Below is a small trained network, with its code and all its weights. Each question gives an input and a class and asks what happens when units are switched off, that is, made to give their printed mean instead of their output.

import numpy as np


def w(rows, s, z=0):
    codes = np.array(rows[::2]) - 128.0
    scale = np.full(codes.shape[1], s)
    scale[-1] = z or s
    return codes * scale


def f(y):
    return np.maximum(y, 0)


def log_softmax(a):
    a = a - a.max(-1, keepdims=True)
    return a - np.log(np.exp(a).sum(-1, keepdims=True))


def net(x, mask):
    res = np.array(x, float).reshape(1, 6) / 4 @ E
    y = f(res @ A[0][:, :-1].T + A[0][:, -1])
    res = res + np.where(mask, y, B[0][:, -1]) @ B[0][:, :-1]
    return log_softmax(res[-1] @ U[:, :-1].T + U[:, -1])


A, B = {}, {}
E = w([
[139,129,124,121,122,122,113,117,119],'x0',
[114,96,2,103,27,69,237,142,79],'x1',
[99,122,133,137,138,141,128,150,90],'x2',
[40,205,180,80,166,72,191,34,92],'x3',
[119,133,125,144,139,139,144,138,118],'x4',
[114,48,222,163,39,209,194,40,125],'x5',
],0.0082)
A[0] = w([
[141,98,110,173,126,158,136,172,156,14],'neuron 0',
[166,230,67,82,201,35,74,224,138,101],'neuron 1',
[150,185,237,171,210,179,62,115,162,54],'neuron 2',
[128,83,134,197,93,195,155,35,157,107],'neuron 3',
[120,3,216,143,18,220,163,30,124,125],'neuron 4',
[117,91,36,98,54,64,254,150,91,19],'neuron 5',
[183,57,82,199,84,187,78,176,144,53],'neuron 6',
[53,209,188,110,106,93,160,69,128,8],'neuron 7',
[94,123,96,104,147,155,109,66,136,53],'neuron 8',
[125,146,173,151,202,207,73,88,174,7],'neuron 9',
[172,101,97,142,157,153,132,152,121,64],'neuron 10',
[201,5,116,197,74,169,74,251,169,97],'neuron 11',
[134,146,95,108,161,97,90,163,92,56],'neuron 12',
[142,167,245,148,221,180,80,113,145,29],'neuron 13',
[131,51,202,185,45,181,158,45,124,85],'neuron 14',
[164,75,82,192,97,182,84,165,160,36],'neuron 15',
[91,95,60,66,71,102,191,108,97,7],'neuron 16',
[28,214,169,56,166,58,176,9,95,89],'neuron 17',
],0.0065,0.0018)
B[0] = w([
[134,139,166,110,111,140,120,117,119,159],'neuron 0',
[80,200,76,145,206,104,38,209,202,254],'neuron 1',
[155,41,117,190,47,36,111,92,85,226],'neuron 2',
[115,157,96,148,183,145,94,178,162,191],'neuron 3',
[61,188,28,163,190,141,79,193,212,247],'neuron 4',
[122,54,138,194,39,43,100,112,112,242],'neuron 5',
[116,91,185,43,126,207,198,102,86,214],'neuron 6',
[135,137,201,72,154,178,196,99,86,189],'neuron 7',
[164,156,120,124,125,114,153,126,132,138],'neuron 8',
[148,67,115,183,53,101,119,79,122,196],'neuron 9',
[157,152,137,102,126,139,120,113,139,156],'neuron 10',
[185,173,224,53,173,211,217,49,58,253],'neuron 11',
[98,179,90,137,143,132,111,164,131,172],'neuron 12',
[165,78,92,172,34,81,127,111,81,220],'neuron 13',
[79,178,75,151,181,168,39,255,236,216],'neuron 14',
[136,137,160,92,140,154,152,97,97,196],'neuron 15',
[163,54,128,177,66,82,96,85,83,198],'neuron 16',
[184,202,192,56,166,215,210,69,83,245],'neuron 17',
],0.0066,0.01)
U = w([
[71,190,75,143,174,128,86,221,162,252],'0',
[146,139,195,26,141,192,199,87,69,99],'1',
[135,2,121,201,50,53,123,109,81,18],'2',
],0.01,0.0014)

Each question gives the input, the list of numbers given to net, and the class t.
The units are the neurons (one row each of A and B). Each row of codes is followed by its name. A weight is (code - 128) times the scale printed after its matrix; where a second scale follows, it is the last column's (A, B and U).
mask holds one flag per neuron, in row order. A switched-off neuron (its flag False) gives its mean, the last column of its row in B, instead of its output. The means were averaged over made-up inputs and are rounded, as every weight is.
A unit's drop is (log p(t) with every unit on - log p(t) with that unit switched off) / (log p(t) with every unit on - log p(t) with every unit switched off).
The circuit of an input: a set's keep is (log p(t) with only the set's units on - log p(t) with every unit switched off) / (log p(t) with every unit on - log p(t) with every unit switched off). Starting from the 12 units with the biggest drops (on a tie, the unit counted first), units are removed one at a time, each time the one whose removal leaves the highest keep (on an exact tie, the one counted first), for as long as the keep stays at least 0.8.
circuit, biggest first: the units of the circuit, biggest drop first
unit that matters most: the unit with the biggest drop
top k neurons: the k neurons with the biggest drops, biggest first
drop when u is switched off: that unit's drop, to one decimal
input [-3,-2,6,0,1,2], class 0: top 2 neurons : [neuron 5; neuron 16]
input [3,-3,-4,-2,-7,-2], class 2: circuit, biggest first : [neuron 4; neuron 17]
input [-4,-8,-4,1,-4,7], class 2: top 4 neurons : [neuron 2; neuron 13; neuron 9; neuron 1]
input [8,6,-8,-8,-6,3], class 1: unit that matters most : neuron 11
input [7,0,0,8,-8,-7], class 1: top 2 neurons : [neuron 17; neuron 4]
input [3,-2,2,3,-5,4], class 0: top 2 neurons : [neuron 11; neuron 4]
input [4,2,7,-8,-5,-7], class 1: top 2 neurons : [neuron 11; neuron 6]
input [-6,-2,-7,4,-7,4], class 0: top 3 neurons : [neuron 11; neuron 4; neuron 14]
input [-2,4,5,8,0,-7], class 1: top 2 neurons : [neuron 17; neuron 4]
input [2,-3,-8,-4,-2,4], class 0: top 3 neurons : [neuron 4; neuron 14; neuron 17]
input [-3,1,0,-3,-7,-2], class 1: top 2 neurons : [neuron 4; neuron 14]
input [-2,-7,-4,5,-6,3], class 2: top 3 neurons : [neuron 2; neuron 13; neuron 11]
input [-4,2,-8,-5,3,5], class 0: top 4 neurons : [neuron 4; neuron 14; neuron 17; neuron 3]
input [8,-5,-1,-4,-8,8], class 0: circuit, biggest first : [neuron 4]
input [-5,5,-2,2,3,5], class 0: top 3 neurons : [neuron 4; neuron 14; neuron 2]
input [5,-8,-7,-7,-2,-3], class 2: drop when neuron 2 is switched off : 1.0
input [-3,-6,-2,5,5,-5], class 2: drop when neuron 14 is switched off : 0.2
input [-3,5,-1,2,-4,-4], class 2: drop when neuron 14 is switched off : 0.8
